Below are the code and all the weights of a small trained network. Each question names an input and a class and asks about switching units off, where a switched-off unit gives its printed mean instead of its output.

import numpy as np


def w(rows, s, z=0):
    codes = np.array(rows[::2]) - 128.0
    scale = np.full(codes.shape[1], s)
    scale[-1] = z or s
    return codes * scale


def f(y):
    return y / 2 * (1 + np.tanh(0.7978845608 * (y + 0.044715 * y**3)))


def log_softmax(a):
    a = a - a.max(-1, keepdims=True)
    return a - np.log(np.exp(a).sum(-1, keepdims=True))


def net(x, mask):
    res = np.array(x, float).reshape(1, 2) / 4 @ E
    y = f(res @ A[0][:, :-1].T + A[0][:, -1])
    res = res + np.where(mask, y, B[0][:, -1]) @ B[0][:, :-1]
    return log_softmax(res[-1] @ U[:, :-1].T + U[:, -1])


A, B = {}, {}
E = w([
[73,168,140,82,83,44,169,168,123],'x0',
[117,61,252,157,152,118,201,141,152],'x1',
],0.011)
A[0] = w([
[116,161,42,115,90,71,106,148,118,189],'N1',
[137,131,129,118,127,110,132,141,135,103],'N2',
[120,152,89,134,122,80,133,122,127,220],'N3',
[95,140,132,116,133,140,136,122,131,25],'N4',
[150,103,139,151,141,199,103,122,120,126],'N5',
[158,120,39,126,131,234,63,106,119,221],'N6',
[110,146,57,106,88,80,132,123,127,198],'N7',
[120,129,144,145,95,129,137,124,122,255],'N8',
[108,98,254,121,119,91,221,132,124,205],'N9',
[122,140,85,117,134,148,75,111,126,90],'N10',
],0.015,0.0046)
B[0] = w([
[116,173,58,94,152,97,82,125,87,210],'N1',
[165,133,147,104,165,131,133,120,124,130],'N2',
[102,153,136,83,86,142,95,138,143,168],'N3',
[184,133,108,131,195,122,132,93,127,122],'N4',
[134,59,144,115,152,191,149,111,142,179],'N5',
[130,107,124,225,130,213,94,127,153,246],'N6',
[140,147,75,63,132,118,71,126,140,192],'N7',
[78,63,125,113,68,115,115,157,127,153],'N8',
[164,139,142,254,112,30,104,173,132,254],'N9',
[158,216,182,152,139,131,141,128,122,175],'N10',
],0.022,0.019)
U = w([
[65,76,161,85,78,135,115,149,139,151],'0',
[140,154,181,70,152,127,179,86,114,48],'1',
[129,57,166,178,149,199,138,104,177,182],'2',
[72,138,85,2,116,94,139,102,79,151],'3',
[137,159,147,114,137,121,171,105,108,40],'4',
[133,148,97,144,148,178,136,85,136,3],'5',
[122,177,92,131,122,114,48,153,121,140],'6',
[142,102,159,179,97,53,152,177,134,203],'7',
],0.0078,0.0026)

Each question gives the input, the list of numbers given to net, and the class t.
The units are the neurons (one row each of A and B). Each row of codes is followed by its name. A weight is (code - 128) times the scale printed after its matrix; where a second scale follows, it is the last column's (A, B and U).
mask holds one flag per neuron, in row order. A switched-off neuron (its flag False) gives its mean, the last column of its row in B, instead of its output. The means were averaged over made-up inputs and are rounded, as every weight is.
A unit's drop is (log p(t) with every unit on - log p(t) with that unit switched off) / (log p(t) with every unit on - log p(t) with every unit switched off).
The circuit of an input: a set's keep is (log p(t) with only the set's units on - log p(t) with every unit switched off) / (log p(t) with every unit on - log p(t) with every unit switched off). Starting from all 10 units, units are removed one at a time, each time the one whose removal leaves the highest keep (on an exact tie, the one counted first), for as long as the keep stays at least 0.8.
units of the circuit, in order: the units of the circuit, biggest drop first
top k neurons: the k neurons with the biggest drops, biggest first
drop when u is switched off: that unit's drop, to one decimal
input [-5,-6], class 2: units of the circuit, in order : [N6]
input [4,1], class 7: units of the circuit, in order : [N1; N9]
input [4,-1], class 3: units of the circuit, in order : [N6; N9]
input [-5,6], class 7: top 2 neurons : [N9; N6]
input [6,-6], class 3: units of the circuit, in order : [N9; N6]
input [-5,5], class 7: top 2 neurons : [N6; N9]
input [8,-8], class 3: top 2 neurons : [N9; N6]
input [-6,-8], class 2: top 2 neurons : [N6; N5]
input [8,-5], class 3: drop when N9 is switched off : 0.2
input [-7,-1], class 2: drop when N8 is switched off : 0.0
input [6,-3], class 3: drop when N6 is switched off : 0.1
